Below are the code and all the weights of a small trained network. Each question names an input and a class and asks about switching units off, where a switched-off unit gives its printed mean instead of its output.

import numpy as np


def w(rows, s, z=0):
    codes = np.array(rows[::2]) - 128.0
    scale = np.full(codes.shape[1], s)
    scale[-1] = z or s
    return codes * scale


def norm(h):
    return h / np.sqrt((h * h).mean(-1, keepdims=True) + 1e-5)


def f(y):
    return y / 2 * (1 + np.tanh(0.7978845608 * (y + 0.044715 * y**3)))


def log_softmax(a):
    a = a - a.max(-1, keepdims=True)
    return a - np.log(np.exp(a).sum(-1, keepdims=True))


def net(x, mask):
    res = np.array(x, float).reshape(1, 3) / 4 @ E
    u = 0
    for l in range(2):
        y = f(norm(res) @ A[l][:, :-1].T + A[l][:, -1])
        res = res + np.where(mask[u : u + 9], y, B[l][:, -1]) @ B[l][:, :-1]
        u += 9
    return log_softmax(norm(res)[-1] @ U[:, :-1].T + U[:, -1])


A, B = {}, {}
E = w([
[14,170,125,140,35,221,150],'x0',
[131,192,158,115,142,92,62],'x1',
[62,69,159,37,252,192,172],'x2',
],0.0046)
A[0] = w([
[170,119,146,159,190,95,155,142],'0.n1',
[227,109,141,121,126,97,122,72],'0.n2',
[75,141,129,113,82,136,133,104],'0.n3',
[167,29,62,107,60,151,207,145],'0.n4',
[116,253,131,56,143,102,55,54],'0.n5',
[147,106,59,190,85,120,112,3],'0.n6',
[113,178,81,158,72,98,88,133],'0.n7',
[81,151,152,147,59,158,141,58],'0.n8',
[57,136,115,123,194,136,162,171],'0.n9',
],0.0068,0.002)
B[0] = w([
[109,121,84,125,101,151,111,221],'0.n1',
[133,72,91,122,98,162,163,230],'0.n2',
[133,111,69,133,144,99,155,175],'0.n3',
[113,170,200,204,174,116,60,251],'0.n4',
[116,131,167,245,164,165,122,227],'0.n5',
[161,149,178,121,138,142,165,182],'0.n6',
[131,120,168,49,146,146,120,245],'0.n7',
[133,107,54,137,111,157,151,208],'0.n8',
[155,144,145,72,100,120,77,232],'0.n9',
],0.011,0.003)
A[1] = w([
[92,136,202,208,202,129,168,98],'1.n1',
[126,162,87,140,75,79,2,87],'1.n2',
[150,126,213,80,131,137,224,123],'1.n3',
[166,73,103,150,178,48,152,109],'1.n4',
[79,136,122,140,110,111,170,8],'1.n5',
[185,181,138,143,63,75,160,104],'1.n6',
[41,145,133,131,91,129,164,38],'1.n7',
[159,44,90,140,147,140,140,66],'1.n8',
[104,155,77,129,170,159,218,148],'1.n9',
],0.011,0.0017)
B[1] = w([
[118,105,148,222,122,48,131,253],'1.n1',
[123,96,113,150,83,89,224,149],'1.n2',
[119,110,132,76,107,109,175,162],'1.n3',
[117,254,72,179,120,215,51,186],'1.n4',
[89,159,75,148,149,131,54,121],'1.n5',
[74,101,165,57,235,145,69,176],'1.n6',
[224,178,105,173,169,120,65,163],'1.n7',
[131,137,94,120,69,104,185,199],'1.n8',
[136,121,79,106,62,117,182,158],'1.n9',
],0.01,0.0059)
U = w([
[133,166,1,142,104,171,117,158],'0',
[94,106,164,241,174,71,105,199],'1',
[93,89,169,11,199,136,120,155],'2',
[94,51,116,134,80,63,226,2],'3',
],0.0093,0.0015)

Each question gives the input, the list of numbers given to net, and the class t.
The units are the neurons (one row each of A and B). Each row of codes is followed by its name. A weight is (code - 128) times the scale printed after its matrix; where a second scale follows, it is the last column's (A, B and U).
mask holds one flag per neuron, layer by layer. A switched-off neuron (its flag False) gives its mean, the last column of its row in B, instead of its output. The means were averaged over made-up inputs and are rounded, as every weight is.
A unit's drop is (log p(t) with every unit on - log p(t) with that unit switched off) / (log p(t) with every unit on - log p(t) with every unit switched off).
The circuit of an input: a set's keep is (log p(t) with only the set's units on - log p(t) with every unit switched off) / (log p(t) with every unit on - log p(t) with every unit switched off). Starting from the 12 units with the biggest drops (on a tie, the unit counted first), units are removed one at a time, each time the one whose removal leaves the highest keep (on an exact tie, the one counted first), for as long as the keep stays at least 0.8.
units of the circuit, in order: the units of the circuit, biggest drop first
most important unit: the unit with the biggest drop
k most important neurons: the k neurons with the biggest drops, biggest first
top k neurons in layer l: the k neurons of layer l with the biggest drops, biggest first
input [-7,-2,-8], class 2: 3 most important neurons : [1.n6, 0.n6, 0.n8]
input [-3,6,-7], class 2: units of the circuit, in order : [1.n6, 1.n1]
input [7,-8,4], class 1: top 4 neurons in layer 0 : [0.n4, 0.n2, 0.n1, 0.n7]
input [3,8,7], class 1: most important unit : 0.n5
input [4,-1,5], class 2: 3 most important neurons : [0.n9, 1.n4, 0.n1]
input [-3,3,1], class 3: units of the circuit, in order : [1.n8, 0.n4]
input [-7,-6,7], class 0: 3 most important neurons : [1.n4, 0.n7, 0.n5]
input [-2,2,4], class 2: top 2 neurons in layer 1 : [1.n1, 1.n8]
input [6,-5,5], class 0: units of the circuit, in order : [0.n5, 1.n7]
input [-4,-4,-3], class 0: top 4 neurons in layer 1 : [1.n4, 1.n8, 1.n1, 1.n2]
input [4,-6,-7], class 2: top 4 neurons in layer 0 : [0.n5, 0.n7, 0.n6, 0.n8]
input [-6,5,-5], class 0: 2 most important neurons : [0.n4, 1.n4]
input [1,1,2], class 3: 3 most important neurons : [1.n2, 0.n9, 0.n7]
input [4,1,-6], class 2: most important unit : 1.n6
input [-2,2,-2], class 3: top 2 neurons in layer 0 : [0.n4, 0.n2]
input [-5,4,2], class 0: 2 most important neurons : [0.n4, 1.n4]
input [7,-4,-8], class 2: 2 most important neurons : [1.n6, 0.n6]
input [-7,6,-1], class 0: 3 most important neurons : [0.n4, 1.n4, 0.n2]
input [-7,-3,-6], class 0: 3 most important neurons : [1.n4, 0.n2, 1.n8]
input [-6,-6,1], class 0: top neuron in layer 0 : [0.n5]
input [-2,3,3], class 3: 2 most important neurons : [0.n7, 1.n2]
